[131 139 127 134 142 146 136 133 133] : doz
[135 179  80 108 130 137 175 161  97] : Rini
[131 139 127 134 142 146 196 122  36] : Zez
size: [135 179  80 108] => 4
size: [131 139 127 134 142 146 136 133 133] => 9
size: [131 139 127 134 142] => 5
size: [135] => 1
size: [131 139 127 134 142 146 196 122  36] => 9

[149 107 128 115 110 127 120 113  99 134 115 130 182 220 127 159 151 105
 140 135 120 119 158 138 107 130 159 174 147 176 165] = gezof
[130 107 128 115 110 127 120 113  99 134 115 130 182 220 127 159 151 105
 140 135 120 119 158 138 107 130 159 174 147 176 165] = Leda
[126 104 141 110 178 111 122 130 176 115 129 144 132 157 149 128 129 114
 140 117 124 108 125 114 132 150 104 136 145 190 164] = redad
size: [149 107 128 115 110 127 120 113] => 8
size: [126 104 141 110 178 111 122 130 176 115 129 144 132 157 149 128] => 16
size: [130 107 128 115 110 127 120 113  99 134 115 130 182 220 127 159 151 105
 140 135 120] => 21
size: [130 107 128 115 110 127 120 113  99 134 115 130 182 220 127 159 151 105
 140 135 120 119 158 138 107 130 159 174 147 176 165] => 31
size: [130 107 128 115 110 127 120 113  99 134 115 130 182 220 127 159 151 105
 140 135 120 119 158 138] => 24
size: [149 107 128 115 110 127 120 113  99 134 115 130 182 220 127 159 151 105
 140 135 120 119 158 138 107 130 159 174 147 176 165] => 31
size: [149 107 128 115 110 127 120 113  99] => 9

[126 162 151 123 188 132 162 116 108 111 130  89 103 135 133 112  94 100] = Nusuk
[118  59 104 101  66 217  95 110  83 119 131 166  70  58  42  60 196 196] = mati
[ 82 199 104 141 160 131 142 131 170 181 104 104  99 189 136 114 175 169] = bebot
size: [ 82 199 104 141 160 131 142 131 170 181 104 104] => 12
size: [118  59 104 101  66 217  95 110  83 119 131 166  70  58  42  60] => 16
size: [126 162 151 123 188 132 162 116 108 111 130  89 103 135 133] => 15
size: [126 162 151 123 188 132 162 116 108 111 130  89 103 135 133 112  94 100] => 18
size: [126 162 151 123 188 132 162] => 7

[ 29  97 106 135 130 115 118 127] : kovez
[108 133 140 183 121 132 168 136] : tugir
[151 137 151 140 123 112 123 126] : dig
[131 134 136 161 120 121 150 130] : levum
[ 29  97 176 135 146 185 146 137] : Mevak
[124 127 108 144  96 115 136 127] : Zemes
[162 153 174 172 139 108 155 131] : Bavo
[135 127 108 144  96 115 136 127] : lareg
[ 29  97 106 135 146 185 146 137] : rut
[164 128 113 117 146 126 127 121] : gebo
size: [135 127 108] => 3
size: [108 133 140 183 121 132 168 136] => 8
size: [ 29  97 106 135 146] => 5
size: [162 153 174 172 139 108 155 131] => 8
size: [131 134 136 161] => 4
size: [162 153 174 172 139 108] => 6

[ 62  98 198 167 184  61 128 196 171] = nokun
[128  71 196 174 148 128 132 128 124] = silif
[219 128 130 128 128 128  57 127  68] = rof
[ 55 128  68  93 128 174  71 104 115] = dolo
[128 183 110 180  98 127  19 110 101] = Sifop
[172 120 142  49 153  66 162 191 128] = Kuvup
[125 208  81 148 167 111 128  86 135] = nitod
[172 120 142  80 153  66 162 191 128] = peg
size: [ 62  98 198 167 184  61 128 196 171] => 9
size: [219 128 130 128 128 128  57 127  68] => 9

[140 140 156 120 164 128] = befi
[149 126 142 137 117 104] = vupu
[133 139 139 109 130  46] = popu
[128 131 158 121  94  57] = desa
[145 149 132 136 153 112] = Koro
[122 148 117 108  88  91] = pez
[156 109 102 133 105  46] = kota
[141 108 110 135 128 143] = soti
[140 100 165 156  84  73] = Ped
[127 152  87 118 107 120] = sune
[ 80 120 100 133  69 238] = tate
[106 123 135 121 126 140] = bebu
size: [ 80 120] => 2
size: [140 100 165] => 3
size: [156 109] => 2
size: [140 100 165 156  84  73] => 6
size: [156 109 102 133 105  46] => 6
size: [122 148 117 108] => 4
size: [156 109 102 133 105] => 5

[ 67  95 201 162 100 131 208 120 166] : mupa
[114 141 151 126 161 124 148 113 127] : muzez
[102 126 168 140 136 140 170 134 171] : mef
[ 89 109 166 175  93 139 172 109 162] : buve
[ 52 125 219 187 180 190 232 107 185] : sugop
[114 119 151 126 161 124 148 113 127] : nif
[147 138 108 119 139 126 102 127 111] : Gab
[ 67  95 201 162 100 131 208 120 194] : lel
[119 123 140 142 133 137 120  98 127] : kelun
size: [ 89 109 166 175  93 139 172] => 7
size: [114 119 151 126 161 124 148] => 7
size: [67 95] => 2
size: [ 52 125 219 187 180 190 232 107 185] => 9
size: [ 67  95 201 162 100 131] => 6
size: [114 119 151] => 3
size: [ 89 109 166 175  93 139 172 109] => 8

[160 114 107 207]  lud
[159 135  96 171]  guze
[160 114  96 207]  Nat
[139 113 105 212]  kav
size: [160] => 1
size: [160 114] => 2

[178 164 150 147 148 128 140 116 137 175 129  82 152  85 123 183 140  96
 149 101 181  94 157 130 128 103  74 117 123 128 115 107 113  78 107]  botu
[ 69 170 180 133 146  60 134 117 102 195  51 130 166  42 182 189 187 148
 176  37 186 150 144 162  73  86  84 135 124 101 151 135 125 105 163]  liba
[ 69 170 180 133 146  60 134 117 102 195  51 114 166  42 182 189 187 148
 176  37 186 150 144  69  73  86  84 135 124 101 134 135 125 105 163]  tesez
size: [ 69 170 180 133 146  60 134 117 102 195  51 114 166  42 182 189 187 148
 176  37 186 150 144  69] => 24
size: [178 164 150 147 148 128 140 116 137 175 129  82 152  85 123 183 140  96
 149 101 181  94 157 130 128 103  74 117 123 128 115 107 113  78 107] => 35

[101  84 145  62 122 142 217 113 110]  tebor
[ 86 123 152  79 127 142 170 119 118]  palu
[ 84 130 150  84 127 142 162 119 120]  kad
[ 88 117 152  75 126 143 177 119 116]  lisur
[168 149 105 189 131 112  62 140 142]  mesi
[ 84 129 151  81 128 143 164 119 119]  fota
size: [ 84 129 151  81 128 143] => 6
size: [ 84 130 150  84 127] => 5
size: [ 88 117 152] => 3
size: [ 86 123 152  79 127 142 170 119 118] => 9

[118 132 127 126 132 109 120 130  91] = Lenav
[154 128 136 118 121 141 149 112 233] = dutu
[118 132 127 126 133 100 120 128  89] = Nuzu
[122 106 110 166 124 206 117 160  75] = Nufa
size: [154 128 136 118] => 4
size: [118 132 127 126 132 109 120 130  91] => 9
size: [118 132 127 126 132 109 120] => 7
size: [122 106 110 166 124] => 5
size: [118 132 127 126 133 100 120 128] => 8
size: [122 106] => 2
size: [122 106 110] => 3

[ 87  63 139 213] = vevib
[179  85 131 115] = Gutor
[104  95 120 191] = Nunug
[179  85 131  76] = gana
[104  95 120 161] = guzo
size: [179  85 131] => 3
size: [104] => 1
size: [104  95 120 161] => 4

[100 152 156 125  64  72 101  96 127 107 119 159 167 153  96]  rali
[150  77 156 106 130 144 127 122  79 138 120 175 168 166 113]  sika
[ 78  33 173 108  79  82 105 146  60  67 146 154 149 136 103]  pumod
[121 202 110 153 122 114 119  94 176 153 127 112 127 118 114]  pupim
[137 130 102 125 192 176 107 112 133 181 122 105  95  92 112]  zuz
[116  67 166  94 131 124 119 106 100 111 146 155 153 144 144]  lev
size: [116  67 166  94 131 124] => 6
size: [116  67] => 2
size: [ 78  33 173 108  79  82 105 146  60  67] => 10
size: [121 202 110 153] => 4
size: [ 78  33 173 108  79  82 105 146  60  67 146 154 149 136 103] => 15
size: [121 202 110 153 122 114 119  94 176 153 127 112 127 118 114] => 15
size: [150  77 156 106 130 144 127 122  79] => 9

[123 100  94 166 137 109  77 159 119  76 150 125 198 167 122 132 152 156
 183 127  90 138 121  49 135 126 154]  Rasu
[135 131 158 136 104 131 126 131 138 147 126 150 152 109 127  97 136 118
 100 119 152 143 110 122 136 132 127]  kamok
[123 127 129 125 131 124 125 125 126 125 125 125 129 124 123 123 123 125
 129 132 130 130 129 129 128 129 131]  Tesir
[148 113 181 167  95 145 166 141 168 175 135 200 212  72 157  82 105 126
 116 113 203 154  85 118 163 105  83]  Desaf
[126 125 120 126 146 136 127 123 130 131 124 127 131 132 128 125 129 123
 131 122 123 132 131 136 139 133 132]  gevi
size: [126 125 120 126 146 136 127 123 130 131 124 127 131 132 128 125 129 123
 131 122 123 132 131 136 139 133 132] => 27
size: [135 131 158 136 104 131 126 131 138 147 126 150 152 109 127  97 136 118
 100 119 152 143 110 122 136 132 127] => 27
size: [123 100  94 166 137 109  77 159 119  76 150 125 198 167 122 132 152 156
 183 127  90 138 121] => 23
size: [123 127 129 125 131 124 125 125 126 125 125 125 129 124 123 123 123 125
 129 132 130 130 129 129 128 129] => 26

[212 163 172 132 108 117 160  84 172  86]  tof
[195 160 167 146 130 121 166  86 168  84]  ladad
[136 135 123 149 150 137 137 118 135 118]  gapif
[136 135 123 149 150 137 137 118 135  84]  Zavo
[159 144 172 141 144  90 172 110 154  91]  noge
[161 141 130 131 112 144 127 114 145 119]  meki
[176 153 167 149 144 107 171  96 164  86]  Gol
[161 143 133 126 108 136 127 113 143 120]  nom
[148 131 169 109 106  87 148 115 147 111]  nus
[146 132 172 113 113  82 154 116 141 108]  tokuf
[212 161 177 125  96 111 159  86 179  87]  kar
size: [212 161 177 125  96] => 5
size: [161 143 133 126 108 136 127 113 143 120] => 10
size: [212 163 172 132 108] => 5
size: [212 163 172 132 108 117 160  84 172] => 9
size: [176 153 167 149 144 107 171  96 164  86] => 10
size: [146 132 172 113 113  82 154 116 141] => 9
size: [176 153 167 149 144 107 171] => 7

[157 159 158 165 181 173] = varik
[147 166 195 148 156 172] = Gev
[173 183 174 146 193 164] = fotu
[154 160 173 168 153 173] = fufe
[143 163 216 148 149 170] = Matug
[193 164 155 183 206 172] = fivu
[152 171 191 154 145 173] = Mak
[157 159 158 173 185 162] = Mabo
[171 168 173 164 161 160] = pur
size: [171 168 173 164 161 160] => 6
size: [193 164 155] => 3
size: [152 171 191 154 145] => 5
size: [154 160] => 2
size: [147 166 195 148] => 4
size: [171 168 173] => 3
size: [193 164] => 2

[132  99  79 128 122 129  84 131 139 131 110 124 143  99 156  97 116 169
 116]  vabu
[132 104  88 130 130 133  88 124 134 134 117 120 138  98 152 101 115 173
 119]  Ravir
[133  94  69 110 135 118  83 136 153 106  97 123 165  74 152 105 108 201
 102]  Dad
[131 110 102 111 166 129  96 112 136  96 123 100 159  57 133 135 103 238
 100]  fepof
[133 100  88 132 128 132  91 129 132 132 116 121 141  97 153 102 118 170
 118]  feni
size: [131 110 102 111 166 129  96 112] => 8
size: [132  99  79 128 122 129  84 131 139 131 110 124 143] => 13
size: [133 100] => 2
size: [133  94  69 110 135 118  83 136 153 106  97 123 165  74 152 105 108 201
 102] => 19
size: [131 110 102] => 3

[157  61  56 111 179 145  81] -> rumo
[141 131  81 142 166 127 102] -> Taf
[118 101 159  94 109 134 131] -> Finop
[134  77 129  83 149 165 100] -> keli
[127 104 148 128 106 130 151] -> puz
[ 93 151 186 102  74  82 152] -> mazo
[157 224  56 111 179 145  81] -> regib
size: [ 93 151 186 102  74] => 5
size: [ 93 151 186 102  74  82 152] => 7
size: [134  77 129  83] => 4

